Below is a small trained network, with its code and all its weights. Each question gives an input and a class and asks what happens when units are switched off, that is, made to give their printed mean instead of their output.

import numpy as np


def w(rows, s, z=0):
    codes = np.array(rows[::2]) - 128.0
    scale = np.full(codes.shape[1], s)
    scale[-1] = z or s
    return codes * scale


def norm(h):
    return h / np.sqrt((h * h).mean(-1, keepdims=True) + 1e-5)


def f(y):
    return np.maximum(y, 0)


def log_softmax(a):
    a = a - a.max(-1, keepdims=True)
    return a - np.log(np.exp(a).sum(-1, keepdims=True))


def net(x, mask):
    res = np.array(x, float).reshape(1, 3) / 4 @ E
    u = 0
    for l in range(3):
        y = f(norm(res) @ A[l][:, :-1].T + A[l][:, -1])
        res = res + np.where(mask[u : u + 4], y, B[l][:, -1]) @ B[l][:, :-1]
        u += 4
    return log_softmax(norm(res)[-1] @ U[:, :-1].T + U[:, -1])


A, B = {}, {}
E = w([
[226,130,195],'x0',
[198,3,48],'x1',
[98,72,238],'x2',
],0.004)
A[0] = w([
[169,181,153,5],'L0N0',
[2,150,133,122],'L0N1',
[182,166,161,68],'L0N2',
[87,69,143,236],'L0N3',
],0.013,0.0033)
B[0] = w([
[1,95,122,161],'L0N0',
[164,192,149,255],'L0N1',
[32,87,187,175],'L0N2',
[173,96,152,237],'L0N3',
],0.0097,0.0054)
A[1] = w([
[31,166,129,14],'L1N0',
[160,190,173,113],'L1N1',
[117,116,27,253],'L1N2',
[8,124,120,55],'L1N3',
],0.012,0.0012)
B[1] = w([
[64,1,210,240],'L1N0',
[39,207,74,254],'L1N1',
[229,232,105,224],'L1N2',
[106,113,250,227],'L1N3',
],0.0078,0.0038)
A[2] = w([
[6,183,199,116],'L2N0',
[115,159,2,17],'L2N1',
[60,85,94,2],'L2N2',
[203,102,102,127],'L2N3',
],0.0064,0.0065)
B[2] = w([
[29,221,142,253],'L2N0',
[193,39,254,130],'L2N1',
[163,203,169,128],'L2N2',
[84,168,195,190],'L2N3',
],0.0068,0.0046)
U = w([
[96,108,4,2],'0',
[73,64,81,2],'1',
[211,223,73,229],'2',
[195,35,202,247],'3',
[23,109,241,185],'4',
[64,226,157,254],'5',
[79,71,86,2],'6',
],0.012,0.0065)

Each question gives the input, the list of numbers given to net, and the class t.
The units are the neurons (one row each of A and B). Each row of codes is followed by its name. A weight is (code - 128) times the scale printed after its matrix; where a second scale follows, it is the last column's (A, B and U).
mask holds one flag per neuron, layer by layer. A switched-off neuron (its flag False) gives its mean, the last column of its row in B, instead of its output. The means were averaged over made-up inputs and are rounded, as every weight is.
A unit's drop is (log p(t) with every unit on - log p(t) with that unit switched off) / (log p(t) with every unit on - log p(t) with every unit switched off).
The circuit of an input: a set's keep is (log p(t) with only the set's units on - log p(t) with every unit switched off) / (log p(t) with every unit on - log p(t) with every unit switched off). Starting from all 12 units, units are removed one at a time, each time the one whose removal leaves the highest keep (on an exact tie, the one counted first), for as long as the keep stays at least 0.8.
units of the circuit, in order: the units of the circuit, biggest drop first
most important unit: the unit with the biggest drop
k most important neurons: the k neurons with the biggest drops, biggest first
k most important neurons of layer l: the k neurons of layer l with the biggest drops, biggest first
drop of u: that unit's drop, to one decimal
input [1,1,-1], class 2: 4 most important neurons => [L0N0, L0N3, L0N2, L1N0]
input [-5,7,-8], class 2: units of the circuit, in order => [L1N2]
input [0,-6,-7], class 4: units of the circuit, in order => [L1N0, L0N0]
input [1,-6,-5], class 4: 2 most important neurons of layer 1 => [L1N0, L1N3]
input [2,1,3], class 3: 2 most important neurons => [L0N1, L2N0]
input [5,0,-8], class 4: 2 most important neurons => [L0N2, L0N0]
input [-7,8,0], class 2: 2 most important neurons of layer 1 => [L1N2, L1N0]
input [0,0,5], class 3: 2 most important neurons => [L0N3, L0N1]
input [3,1,5], class 3: 3 most important neurons => [L0N1, L2N0, L1N1]
input [4,3,-3], class 2: 3 most important neurons => [L0N3, L1N0, L1N3]
input [-6,2,7], class 5: 4 most important neurons => [L0N1, L1N1, L1N0, L1N2]
input [-6,5,4], class 3: 2 most important neurons => [L0N3, L2N0]
input [5,7,-3], class 2: 2 most important neurons of layer 0 => [L0N3, L0N2]
input [-3,7,3], class 3: drop of L0N3 => 0.1
input [-2,5,-7], class 2: most important unit => L1N2
input [-6,1,7], class 5: drop of L1N1 => 0.6
input [4,5,1], class 3: drop of L0N1 => 0.2
